Below are the code and all the weights of a small trained network. Each question names an input and a class and asks about switching units off, where a switched-off unit gives its printed mean instead of its output.

import numpy as np


def w(rows, s, z=0):
    codes = np.array(rows[::2]) - 128.0
    scale = np.full(codes.shape[1], s)
    scale[-1] = z or s
    return codes * scale


def norm(h):
    return h / np.sqrt((h * h).mean(-1, keepdims=True) + 1e-5)


def f(y):
    return np.maximum(y, 0)


def log_softmax(a):
    a = a - a.max(-1, keepdims=True)
    return a - np.log(np.exp(a).sum(-1, keepdims=True))


def net(x, mask):
    res = np.array(x, float).reshape(1, 7) / 4 @ E
    u = 0
    for l in range(3):
        y = f(norm(res) @ A[l][:, :-1].T + A[l][:, -1])
        res = res + np.where(mask[u : u + 12], y, B[l][:, -1]) @ B[l][:, :-1]
        u += 12
    return log_softmax(norm(res)[-1] @ U[:, :-1].T + U[:, -1])


A, B = {}, {}
E = w([
[232,87,29,238,135],'x0',
[86,111,164,159,206],'x1',
[130,132,130,128,127],'x2',
[151,255,56,105,204],'x3',
[157,143,155,130,113],'x4',
[142,140,137,130,120],'x5',
[134,131,132,128,127],'x6',
],0.0059)
A[0] = w([
[94,149,101,123,77,136],'0.n0',
[176,185,81,74,110,7],'0.n1',
[141,139,108,231,157,200],'0.n2',
[120,122,79,95,97,8],'0.n3',
[185,76,139,136,136,130],'0.n4',
[30,128,127,84,175,100],'0.n5',
[111,99,174,179,229,22],'0.n6',
[116,53,114,146,99,191],'0.n7',
[167,174,125,98,142,42],'0.n8',
[142,90,86,46,69,193],'0.n9',
[255,158,93,65,27,148],'0.n10',
[166,157,166,135,119,107],'0.n11',
],0.01,0.0016)
B[0] = w([
[207,90,190,185,180,160],'0.n0',
[122,143,115,117,204,194],'0.n1',
[64,209,63,72,14,225],'0.n2',
[170,205,239,198,161,147],'0.n3',
[91,117,106,73,50,183],'0.n4',
[123,241,131,128,58,200],'0.n5',
[206,194,244,250,227,182],'0.n6',
[45,139,81,89,243,207],'0.n7',
[40,121,78,136,214,170],'0.n8',
[94,173,253,254,130,203],'0.n9',
[93,174,180,175,159,255],'0.n10',
[27,83,86,131,114,146],'0.n11',
],0.0057,0.0065)
A[1] = w([
[165,139,172,175,145,89],'1.n0',
[136,167,193,103,133,77],'1.n1',
[180,92,69,228,133,113],'1.n2',
[104,157,138,147,131,182],'1.n3',
[59,112,159,90,124,2],'1.n4',
[135,132,94,87,171,51],'1.n5',
[65,207,114,201,130,148],'1.n6',
[149,151,105,70,145,134],'1.n7',
[92,118,135,189,190,50],'1.n8',
[41,185,147,122,159,160],'1.n9',
[164,129,135,100,178,78],'1.n10',
[134,2,167,148,83,143],'1.n11',
],0.011,0.0023)
B[1] = w([
[184,144,126,123,144,154],'1.n0',
[162,113,57,134,36,170],'1.n1',
[64,245,199,34,45,159],'1.n2',
[171,72,128,130,141,182],'1.n3',
[95,165,87,159,91,155],'1.n4',
[71,89,88,158,141,137],'1.n5',
[171,68,153,170,100,250],'1.n6',
[102,83,133,158,176,141],'1.n7',
[207,187,135,166,109,169],'1.n8',
[143,89,91,129,123,229],'1.n9',
[127,95,73,141,135,133],'1.n10',
[114,97,103,161,255,156],'1.n11',
],0.0072,0.013)
A[2] = w([
[176,165,215,124,164,69],'2.n0',
[97,188,196,69,129,211],'2.n1',
[115,64,160,122,108,173],'2.n2',
[76,107,243,189,96,115],'2.n3',
[95,166,127,152,24,204],'2.n4',
[133,93,73,105,37,145],'2.n5',
[146,67,1,225,102,164],'2.n6',
[167,116,121,138,45,130],'2.n7',
[137,216,87,49,87,7],'2.n8',
[190,161,98,139,131,173],'2.n9',
[118,73,97,157,97,41],'2.n10',
[163,118,170,55,158,69],'2.n11',
],0.0092,0.0016)
B[2] = w([
[187,137,109,175,78,162],'2.n0',
[24,255,165,105,130,143],'2.n1',
[107,134,92,135,195,159],'2.n2',
[165,129,86,106,180,222],'2.n3',
[155,164,175,74,164,225],'2.n4',
[55,128,177,103,15,178],'2.n5',
[81,28,179,90,79,254],'2.n6',
[129,120,135,113,23,195],'2.n7',
[89,114,110,105,153,157],'2.n8',
[109,94,122,98,163,185],'2.n9',
[124,104,140,158,105,160],'2.n10',
[99,157,142,155,136,128],'2.n11',
],0.0073,0.0089)
U = w([
[36,254,166,37,31,119],'0',
[134,96,145,160,51,251],'1',
[222,194,160,201,110,55],'2',
[51,87,69,148,211,73],'3',
[135,102,153,133,51,124],'4',
],0.0093,0.0024)

Each question gives the input, the list of numbers given to net, and the class t.
The units are the neurons (one row each of A and B). Each row of codes is followed by its name. A weight is (code - 128) times the scale printed after its matrix; where a second scale follows, it is the last column's (A, B and U).
mask holds one flag per neuron, layer by layer. A switched-off neuron (its flag False) gives its mean, the last column of its row in B, instead of its output. The means were averaged over made-up inputs and are rounded, as every weight is.
A unit's drop is (log p(t) with every unit on - log p(t) with that unit switched off) / (log p(t) with every unit on - log p(t) with every unit switched off).
The circuit of an input: a set's keep is (log p(t) with only the set's units on - log p(t) with every unit switched off) / (log p(t) with every unit on - log p(t) with every unit switched off). Starting from the 12 units with the biggest drops (on a tie, the unit counted first), units are removed one at a time, each time the one whose removal leaves the highest keep (on an exact tie, the one counted first), for as long as the keep stays at least 0.8.
circuit, biggest first: the units of the circuit, biggest drop first
most important unit: the unit with the biggest drop
top k neurons: the k neurons with the biggest drops, biggest first
k most important neurons of layer l: the k neurons of layer l with the biggest drops, biggest first
input [-3,-8,1,8,4,7,5], class 2: 2 most important neurons of layer 0 => (0.n10; 0.n2)
input [-6,-3,-3,7,7,1,-8], class 1: circuit, biggest first => (1.n2; 1.n1; 0.n2; 0.n7)
input [5,0,8,-7,4,-7,-6], class 3: most important unit => 1.n11
input [5,6,-8,-8,5,1,1], class 3: circuit, biggest first => (1.n11; 0.n9; 1.n6)
input [-4,6,-6,6,-4,6,-8], class 2: top 2 neurons => (0.n6; 0.n2)
input [-3,-5,7,7,-7,5,-4], class 1: circuit, biggest first => (1.n2; 1.n6; 1.n9)
input [-1,4,-4,5,-4,-8,4], class 4: circuit, biggest first => (0.n7; 1.n6)
input [-3,6,2,4,8,2,2], class 1: circuit, biggest first => (1.n2; 2.n4)
input [1,7,-8,-4,-5,1,-7], class 2: circuit, biggest first => (0.n6; 1.n8)
input [-6,-5,0,1,7,-6,-1], class 1: top 4 neurons => (1.n2; 1.n1; 0.n2; 1.n9)
input [0,8,0,-5,5,2,-3], class 2: circuit, biggest first => (0.n6; 2.n6)
input [-5,-6,-4,-1,5,-2,6], class 2: 4 most important neurons of layer 0 => (0.n9; 0.n2; 0.n10; 0.n0)
input [5,-1,-7,8,1,8,-6], class 3: 2 most important neurons of layer 2 => (2.n7; 2.n5)
input [3,-5,-8,-8,3,-4,7], class 3: most important unit => 1.n11
input [7,-6,4,6,1,7,7], class 0: top 3 neurons => (1.n2; 0.n6; 0.n2)
input [-1,7,2,7,8,-3,-1], class 1: top 2 neurons => (1.n2; 0.n10)
input [0,0,-3,5,-6,6,6], class 1: 2 most important neurons of layer 2 => (2.n6; 2.n3)
input [-5,-3,2,6,8,-5,-1], class 1: 2 most important neurons of layer 0 => (0.n7; 0.n2)
input [-5,-6,6,2,1,4,-4], class 2: top 3 neurons => (0.n9; 0.n10; 0.n2)
input [-1,-5,8,8,-7,-6,-2], class 3: most important unit => 0.n1
input [6,5,0,5,6,6,-1], class 0: top 2 neurons => (1.n2; 0.n7)
input [-4,6,-3,-1,-2,-5,-1], class 2: top 2 neurons => (0.n6; 0.n2)
input [7,5,-8,6,6,-5,-3], class 0: top 2 neurons => (1.n2; 0.n2)
input [3,8,-5,-8,3,6,-4], class 2: top 2 neurons => (0.n6; 1.n8)
input [-3,-7,-6,5,-5,-8,7], class 4: 2 most important neurons of layer 2 => (2.n4; 2.n3)
input [2,7,-6,-5,1,-1,-6], class 2: 2 most important neurons of layer 1 => (1.n8; 1.n1)
